Here is a tiny trained network, its code and every weight. The questions are about switching its units off for an input and a target symbol, where a switched-off unit gives its printed mean instead of its output.

import numpy as np


def w(rows, s, z=0):
    codes = np.array(rows[::2]) - 128.0
    scale = np.full(codes.shape[1], s)
    scale[-1] = z or s
    return codes * scale


def norm(h):
    return h / np.sqrt((h * h).mean(-1, keepdims=True) + 1e-5)


def softmax(a):
    e = np.exp(a - a.max(-1, keepdims=True))
    return e / e.sum(-1, keepdims=True)


def log_softmax(a):
    a = a - a.max(-1, keepdims=True)
    return a - np.log(np.exp(a).sum(-1, keepdims=True))


def net(x, mask):
    ids = ['βγζηθμψω'.index(c) for c in x.split()]
    T = len(ids)
    res = E[ids] + P[:T]
    u = 0
    for l in range(3):
        r = norm(res)
        for j in range(2):
            rows = slice(2 * j, 2 * j + 2)
            q, k, v = (r @ M[l][rows].T for M in (Q, K, V))
            z = softmax(np.where(np.tri(T) > 0, q @ k.T / 2**0.5, -1e9)) @ v
            o = O[l][rows]
            res = res + np.where(mask[u + j], z, o[:, -1]) @ o[:, :-1]
        u += 2
    return log_softmax(norm(res)[-1] @ U[:, :-1].T + U[:, -1])


Q, K, V, O = {}, {}, {}, {}
E = w([
[91,212,156,165],'β',
[83,41,175,69],'γ',
[75,203,163,145],'ζ',
[244,75,181,78],'η',
[136,2,168,236],'θ',
[51,104,150,42],'μ',
[238,87,168,107],'ψ',
[41,57,51,148],'ω',
],0.0093)
P = w([
[90,204,231,206],'0',
[67,3,160,128],'1',
[80,30,145,125],'2',
[70,78,137,116],'3',
[83,110,140,111],'4',
[105,130,126,109],'5',
[122,159,115,113],'6',
[149,195,97,137],'7',
[155,191,94,110],'8',
[176,177,109,72],'9',
],0.0035)
Q[0] = w([
[24,175,203,94],'L0H0',
[220,143,229,98],'L0H0',
[250,86,90,153],'L0H1',
[44,93,72,152],'L0H1',
],0.025)
K[0] = w([
[121,203,26,41],'L0H0',
[141,211,254,42],'L0H0',
[212,124,210,215],'L0H1',
[115,122,27,128],'L0H1',
],0.024)
V[0] = w([
[89,58,74,133],'L0H0',
[157,55,242,255],'L0H0',
[203,195,28,132],'L0H1',
[223,102,197,223],'L0H1',
],0.019)
O[0] = w([
[71,162,103,163,160],'L0H0',
[112,64,248,199,128],'L0H0',
[190,193,99,134,3],'L0H1',
[168,69,129,212,66],'L0H1',
],0.017,0.018)
Q[1] = w([
[143,183,251,134],'L1H0',
[177,125,131,241],'L1H0',
[74,92,28,189],'L1H1',
[164,84,192,93],'L1H1',
],0.024)
K[1] = w([
[85,123,215,123],'L1H0',
[198,6,190,164],'L1H0',
[119,241,19,126],'L1H1',
[173,155,236,155],'L1H1',
],0.022)
V[1] = w([
[190,150,160,84],'L1H0',
[54,155,254,34],'L1H0',
[78,182,149,117],'L1H1',
[117,113,107,42],'L1H1',
],0.025)
O[1] = w([
[84,115,134,102,86],'L1H0',
[142,129,86,6,250],'L1H0',
[141,81,125,150,171],'L1H1',
[107,79,119,108,158],'L1H1',
],0.022,0.02)
Q[2] = w([
[172,70,148,96],'L2H0',
[164,103,47,119],'L2H0',
[161,88,218,178],'L2H1',
[2,167,110,154],'L2H1',
],0.027)
K[2] = w([
[178,157,90,163],'L2H0',
[168,185,73,142],'L2H0',
[104,135,253,170],'L2H1',
[41,39,74,178],'L2H1',
],0.024)
V[2] = w([
[151,158,97,179],'L2H0',
[252,12,89,150],'L2H0',
[114,87,7,126],'L2H1',
[140,106,175,215],'L2H1',
],0.029)
O[2] = w([
[150,170,92,25,38],'L2H0',
[248,195,14,165,142],'L2H0',
[229,42,104,223,194],'L2H1',
[87,88,83,31,5],'L2H1',
],0.016,0.017)
U = w([
[49,200,139,110,156],'β',
[74,111,183,132,127],'γ',
[199,109,232,108,1],'ζ',
[141,213,110,161,229],'η',
[157,154,175,87,117],'θ',
[93,53,70,77,89],'μ',
[167,165,51,123,163],'ψ',
[139,106,86,249,156],'ω',
],0.018,0.0068)

Each question gives the input, a string of symbols that net reads in full, and the target symbol t.
The units are the heads (2 rows each of Q, K, V and O). Each row of codes is followed by its name. A weight is (code - 128) times the scale printed after its matrix; where a second scale follows, it is the last column's (O and U).
mask holds one flag per head, layer by layer. A switched-off head (its flag False) gives its mean, the last column of its rows in O, instead of its output. The means were averaged over made-up inputs and are rounded, as every weight is.
A unit's drop is (log p(t) with every unit on - log p(t) with that unit switched off) / (log p(t) with every unit on - log p(t) with every unit switched off).
The circuit of an input: a set's keep is (log p(t) with only the set's units on - log p(t) with every unit switched off) / (log p(t) with every unit on - log p(t) with every unit switched off). Starting from all 6 units, units are removed one at a time, each time the one whose removal leaves the highest keep (on an exact tie, the one counted first), for as long as the keep stays at least 0.8.
circuit, biggest first: the units of the circuit, biggest drop first
unit that matters most: the unit with the biggest drop
which heads matter: for each layer, one digit per head in row order, 1 if its drop is at least 0.15 and else 0, layers parted by /
input γ ψ ζ θ ψ β θ γ η ψ, target γ: circuit, biggest first => L1H0, L2H1, L0H0, L0H1
input μ γ μ ψ, target ω: unit that matters most => L1H0
input μ η ω μ, target ω: which heads matter => 10 / 00 / 01
input β ψ η ψ, target η: circuit, biggest first => L0H1, L1H1, L2H0, L2H1
input ζ ζ μ μ ζ θ ψ β ψ μ, target ψ: which heads matter => 01 / 01 / 01
input β β ω μ ζ ω θ ψ η, target η: circuit, biggest first => L0H1, L0H0, L1H1, L2H0
input β μ β μ μ ζ ζ β, target ζ: which heads matter => 11 / 01 / 11
input ω η ψ, target β: circuit, biggest first => L0H0, L1H1, L2H1
input ζ β β ω μ μ η, target ψ: circuit, biggest first => L0H1, L0H0, L2H0, L2H1
input η ψ β, target ψ: which heads matter => 01 / 00 / 10
input γ μ ζ η, target γ: circuit, biggest first => L1H0, L0H0, L2H1, L0H1
input ζ β ψ μ, target ψ: which heads matter => 01 / 01 / 11
input β ζ η ζ β ζ ψ η ζ, target ψ: circuit, biggest first => L0H1, L2H0
input μ ω ψ, target ω: circuit, biggest first => L0H1
input γ η β ψ η, target γ: which heads matter => 11 / 11 / 01
input β β ψ μ γ, target ψ: circuit, biggest first => L1H1, L0H1, L2H0, L0H0
input ζ β ω β θ, target γ: which heads matter => 10 / 01 / 01
input ζ θ μ β β μ θ ζ β, target θ: circuit, biggest first => L0H1, L2H1, L1H1
input ψ μ ζ μ ψ ζ ψ, target ζ: which heads matter => 11 / 11 / 11
input μ ψ ω β ψ ψ ψ γ, target ψ: circuit, biggest first => L0H1, L2H0
input γ θ ζ β, target ζ: which heads matter => 10 / 10 / 11
input μ μ ζ θ μ ζ ζ ζ, target ζ: which heads matter => 11 / 01 / 11
input β θ ζ γ, target ζ: circuit, biggest first => L0H0
input β θ η θ β μ ζ β, target μ: which heads matter => 11 / 11 / 11
input γ η ω ζ γ γ, target ζ: which heads matter => 11 / 10 / 11
input μ μ θ μ ψ ω ζ, target ω: which heads matter => 10 / 01 / 01
input η μ ω β ψ η η η β, target η: unit that matters most => L1H1
